Below is a small trained network, with its code and all its weights. Each question gives an input and a target symbol and asks what happens when units are switched off, that is, made to give their printed mean instead of their output.

import numpy as np


def w(rows, s, z=0):
    codes = np.array(rows[::2]) - 128.0
    scale = np.full(codes.shape[1], s)
    scale[-1] = z or s
    return codes * scale


def f(y):
    return np.maximum(y, 0)


def softmax(a):
    e = np.exp(a - a.max(-1, keepdims=True))
    return e / e.sum(-1, keepdims=True)


def log_softmax(a):
    a = a - a.max(-1, keepdims=True)
    return a - np.log(np.exp(a).sum(-1, keepdims=True))


def net(x, mask):
    ids = ['ηθλστφψω'.index(c) for c in x.split()]
    T = len(ids)
    res = E[ids] + P[:T]
    r = res
    for j in range(2):
        rows = slice(2 * j, 2 * j + 2)
        q, k, v = (r @ M[0][rows].T for M in (Q, K, V))
        z = softmax(np.where(np.tri(T) > 0, q @ k.T / 2**0.5, -1e9)) @ v
        o = O[0][rows]
        res = res + np.where(mask[j], z, o[:, -1]) @ o[:, :-1]
    y = f(res @ A[0][:, :-1].T + A[0][:, -1])
    res = res + np.where(mask[2:6], y, B[0][:, -1]) @ B[0][:, :-1]
    return log_softmax(res[-1] @ U[:, :-1].T + U[:, -1])


Q, K, V, O, A, B = {}, {}, {}, {}, {}, {}
E = w([
[93,51,69,37,162],'η',
[165,135,181,66,164],'θ',
[81,121,241,224,88],'λ',
[144,139,161,104,61],'σ',
[169,141,252,135,128],'τ',
[182,98,99,164,66],'φ',
[201,129,124,202,178],'ψ',
[118,211,115,133,150],'ω',
],0.019)
P = w([
[85,90,216,2,169],'0',
[94,89,219,71,178],'1',
[129,85,160,89,150],'2',
[140,91,146,96,134],'3',
[148,99,158,108,126],'4',
[147,122,155,120,104],'5',
[137,129,141,139,103],'6',
[158,142,142,153,112],'7',
[159,139,150,150,109],'8',
[149,138,172,138,113],'9',
],0.006)
Q[0] = w([
[174,54,160,111,99],'H0',
[98,70,167,254,69],'H0',
[89,108,137,178,155],'H1',
[61,142,10,70,97],'H1',
],0.0099)
K[0] = w([
[148,117,40,143,197],'H0',
[100,3,109,53,207],'H0',
[139,143,160,150,90],'H1',
[66,54,147,105,155],'H1',
],0.012)
V[0] = w([
[247,137,160,164,167],'H0',
[70,101,119,200,149],'H0',
[80,224,113,88,169],'H1',
[138,106,136,94,72],'H1',
],0.011)
O[0] = w([
[152,213,93,177,241,201],'H0',
[63,114,168,245,117,23],'H0',
[69,254,137,143,57,2],'H1',
[244,69,190,62,107,187],'H1',
],0.0079,0.0032)
A[0] = w([
[113,37,76,191,57,79],'N0',
[93,77,116,117,59,172],'N1',
[135,112,131,2,96,147],'N2',
[187,188,77,81,92,2],'N3',
],0.0078,0.0044)
B[0] = w([
[51,10,29,115,153,179],'N0',
[56,254,135,228,206,198],'N1',
[87,149,82,72,41,254],'N2',
[84,52,107,72,189,147],'N3',
],0.0079,0.007)
U = w([
[116,75,25,141,54,56],'η',
[41,54,84,18,198,15],'θ',
[50,45,149,102,133,80],'λ',
[144,73,155,80,37,88],'σ',
[138,87,159,58,134,109],'τ',
[195,1,102,100,86,153],'φ',
[132,105,67,147,146,206],'ψ',
[138,191,44,153,40,253],'ω',
],0.0076,0.006)

Each question gives the input, a string of symbols that net reads in full, and the target symbol t.
The units are the heads (2 rows each of Q, K, V and O) and the neurons (one row each of A and B). Each row of codes is followed by its name. A weight is (code - 128) times the scale printed after its matrix; where a second scale follows, it is the last column's (O, A, B and U).
mask holds one flag per unit, heads first, then neurons. A switched-off unit (its flag False) gives its mean, the last column of its rows in O or B, instead of its output. The means were averaged over made-up inputs and are rounded, as every weight is.
A unit's drop is (log p(t) with every unit on - log p(t) with that unit switched off) / (log p(t) with every unit on - log p(t) with every unit switched off).
The circuit of an input: a set's keep is (log p(t) with only the set's units on - log p(t) with every unit switched off) / (log p(t) with every unit on - log p(t) with every unit switched off). Starting from all 6 units, units are removed one at a time, each time the one whose removal leaves the highest keep (on an exact tie, the one counted first), for as long as the keep stays at least 0.8.
circuit, biggest first: the units of the circuit, biggest drop first
most important unit: the unit with the biggest drop
which heads matter: for each layer, one digit per head in row order, 1 if its drop is at least 0.15 and else 0, layers parted by /
drop of u: that unit's drop, to one decimal
input σ φ φ τ λ, target φ: most important unit : H1
input τ η φ θ ψ, target φ: circuit, biggest first : [H0, H1]
input ω λ ω σ, target ω: which heads matter : 01
input ω λ θ, target ω: which heads matter : 01
input λ ψ θ, target ψ: which heads matter : 11
input ψ η ψ φ λ σ λ ψ, target φ: which heads matter : 10
input θ ω τ ψ τ θ λ φ λ, target φ: circuit, biggest first : [H1, N1, H0]
input λ τ ω λ, target ω: which heads matter : 01
input ψ η θ φ, target η: drop of N1 : 0.4
input ω ω ψ, target ω: drop of N1 : -0.1
input ψ ψ σ, target ψ: drop of H0 : 0.9
